Small tables with named rows and columns. After each table, cells are looked up by row and column.

Nonub
|  | Dodokot | Zalu | Fuli | Malo | Nane | Ropab | Tusuge | Basasu |
|---|---|---|---|---|---|---|---|---|
| Gaziku | -51303 | -23898 | 19143 | 22888 | -34979 | -15595 | -2713 | -8018 |
| Vozagun | -12689 | -11668 | -43118 | -5525 | -677 | -14803 | -46 | -12488 |
| Kugilev | -20874 | -34590 | 20007 | 2375 | -2024 | -34060 | -32137 | -28192 |
| Pep | -11488 | -1774 | -43052 | 5587 | -28080 | -24116 | 9874 | 14009 |
| Kitekef | -20957 | -24824 | 56762 | 19680 | -12513 | -10205 | -6531 | 4609 |
| Ruranuz | 37215 | 47484 | -76290 | 21844 | -51352 | -1445 | -14705 | -1782 |
| Gelase | -15421 | -14603 | -29994 | -4844 | -8882 | 14719 | -11503 | -3634 |
| Pud | 4293 | 2557 | -30345 | 25964 | -29110 | 2422 | 11136 | 26462 |
| Luri | 9121 | -10120 | -3193 | 4982 | 5720 | -16414 | 10709 | -11408 |
| Lutapaz | -5196 | 4507 | -34459 | -16112 | -6533 | -13341 | -14413 | -24657 |

Malo of Pep = 5587
Nane of Luri = 5720
Fuli of Pud = -30345
Zalu of Gaziku = -23898
Basasu of Pep = 14009
Fuli of Ruranuz = -76290
Nane of Vozagun = -677
Ropab of Pud = 2422
Tusuge of Kugilev = -32137
Basasu of Pud = 26462
Malo of Pud = 25964
Ropab of Gaziku = -15595
Which row has the largest Zalu? Ruranuz

Devezu:
,Buge,Zore,Delik,Depu,Gadumaz
Lunero,3.72,7.56,2.40,5.43,0.76
Vivolas,5.80,5.87,2.58,6.78,5.34
Resosi,8.75,2.09,7.69,9.02,2.98
Vota,3.48,5.33,4.19,1.21,9.51
Maka,5.57,6.60,4.46,3.38,5.10
Vukes,6.03,4.99,1.59,3.13,4.32
Dum,5.50,5.53,6.29,9.36,3.75
Dolufa,7.66,5.34,7.45,5.44,5.00
Pofumog,5.66,4.92,7.79,7.88,7.67
Levugu,3.96,4.12,1.13,2.26,8.82
Bebalu,7.20,5.14,5.23,6.46,4.80
Zon,4.60,3.42,5.23,4.15,7.42

Depu of Resosi is 9.02
Buge of Zon is 4.60
Buge of Vota is 3.48
Delik of Vivolas is 2.58
Gadumaz of Dum is 3.75
Buge of Resosi is 8.75
Gadumaz of Maka is 5.10
Zore of Levugu is 4.12
Depu of Bebalu is 6.46
Delik of Lunero is 2.40
Delik of Dum is 6.29
Gadumaz of Dolufa is 5.00
Buge of Lunero is 3.72
Delik of Dolufa is 7.45
Zore of Maka is 6.60
Depu of Vukes is 3.13
Row with the largest Buge: Resosi

Gided =
columns: Vogoku, Fezotef, Mus, Fur, Bunus, Muv
Rabor: [462, 554, 38, 237, 670, 497]
Bafile: [547, 824, 677, 564, 622, 544]
Fina: [464, 417, 275, 721, 585, 510]
Kuvi: [492, 603, 504, 762, 594, 495]
Dalur: [580, 558, 532, 507, 534, 557]
Boz: [564, 495, 556, 453, 560, 639]
Moma: [648, 773, 495, 571, 526, 567]
Pas: [482, 392, 380, 633, 573, 529]
Kadige: [612, 536, 552, 677, 525, 547]
Nivupi: [474, 451, 275, 266, 563, 591]
Gulodud: [491, 577, 315, 401, 609, 504]

Boz, Mus -> 556
Bafile, Fezotef -> 824
Kadige, Fezotef -> 536
Pas, Muv -> 529
Gulodud, Fur -> 401
Bafile, Bunus -> 622
Bafile, Fur -> 564
Rabor, Muv -> 497
Rabor, Fezotef -> 554
Fina, Fezotef -> 417
Nivupi, Mus -> 275
Kadige, Mus -> 552
Kuvi, Vogoku -> 492
Which row has the largest Bunus? Rabor

Vubafu
         Pim  Rul  Kig  Zonimid
Pezorok  310  647  874      589
Teb      787  571  178      883
Rava     942  586  847      621

What is the Pim of Pezorok in Vubafu? 310
What is the Zonimid of Rava in Vubafu? 621
What is the Rul of Rava in Vubafu? 586
What is the Zonimid of Pezorok in Vubafu? 589
What is the Rul of Pezorok in Vubafu? 647
What is the Kig of Pezorok in Vubafu? 874
What is the Zonimid of Teb in Vubafu? 883
What is the Pim of Teb in Vubafu? 787
What is the Rul of Teb in Vubafu? 571
What is the Kig of Rava in Vubafu? 847
What is the Kig of Teb in Vubafu? 178
What is the Pim of Rava in Vubafu? 942

Gam:
          Duko  Gitubaf  Sepat  Nodibip  Bamobev   Lemu  Mevite  Nikuz    Sok    Kob
Vabosid   2769     1915  -5067    -1769    -1912  -6004    1606  -6185   6039  -3372
Mobez     1413     3001   -436    -2582     1155  -3705    5603   -888   4969  -7824
Ruvo     -2159     4258   4430     2888    -8601   -730    5488   2822   3726   -818
Segaz      244    -6708   4877    -8285     4938   2433   -4873   5021  -8213   2548

Nodibip of Vabosid: -1769
Gitubaf of Vabosid: 1915
Gitubaf of Mobez: 3001
Sepat of Ruvo: 4430
Kob of Ruvo: -818
Gitubaf of Segaz: -6708
Sepat of Segaz: 4877
Duko of Segaz: 244
Lemu of Mobez: -3705
Duko of Ruvo: -2159
Mevite of Mobez: 5603
Mevite of Ruvo: 5488
Which row has the largest Nikuz? Segaz

Mub
|  | Ziv | Tipu | Roki | Bopedis | Pep | Gonub | Zer | Nak | Zoseko | Kuz |
|---|---|---|---|---|---|---|---|---|---|---|
| Pid | 5120 | 5220 | 3093 | 4528 | 8081 | 4034 | 7303 | 6970 | 3610 | 3291 |
| Vafevo | 5753 | 5796 | 3354 | 3563 | 5765 | 3481 | 6444 | 5094 | 4107 | 3958 |
| Dudidi | 2281 | 3954 | 5589 | 7155 | 7932 | 7640 | 3261 | 5231 | 5676 | 4823 |
| Luva | 4405 | 5572 | 4853 | 3195 | 2879 | 3005 | 4174 | 3981 | 4544 | 5044 |
| Saf | 5129 | 3026 | 2118 | 6465 | 3707 | 5995 | 5654 | 1458 | 3910 | 4745 |
| Vatezur | 3317 | 3534 | 5047 | 7271 | 3295 | 7504 | 3098 | 2519 | 5803 | 5691 |
| Kunali | 7032 | 2329 | 2351 | 4054 | 1258 | 2906 | 5259 | 2514 | 2393 | 5834 |
| Vus | 3925 | 2820 | 4244 | 6739 | 2618 | 6439 | 3148 | 1794 | 4684 | 6313 |
| Zumanib | 7607 | 3477 | 3776 | 1298 | 870 | 489 | 4997 | 3922 | 2356 | 4891 |
| Bigalif | 3467 | 6988 | 5857 | 4709 | 3342 | 5225 | 3511 | 5075 | 6288 | 4905 |
| Tolopi | 5740 | 1979 | 3045 | 7139 | 2064 | 6641 | 4594 | 1155 | 4167 | 5881 |
| Korasi | 3647 | 6011 | 6933 | 3531 | 5329 | 4178 | 3537 | 6666 | 5855 | 4168 |

What is the Tipu of Pid in Mub? 5220
What is the Zer of Vus in Mub? 3148
What is the Zer of Vatezur in Mub? 3098
What is the Kuz of Zumanib in Mub? 4891
What is the Tipu of Vafevo in Mub? 5796
What is the Bopedis of Luva in Mub? 3195
What is the Tipu of Tolopi in Mub? 1979
What is the Kuz of Kunali in Mub? 5834
What is the Zoseko of Vafevo in Mub? 4107
What is the Zer of Luva in Mub? 4174
What is the Kuz of Vatezur in Mub? 5691
What is the Ziv of Kunali in Mub? 7032
What is the Tipu of Saf in Mub? 3026
What is the Zer of Zumanib in Mub? 4997
What is the Roki of Dudidi in Mub? 5589
What is the Bopedis of Tolopi in Mub? 7139
What is the Pep of Luva in Mub? 2879
Row with the largest Roki: Korasi

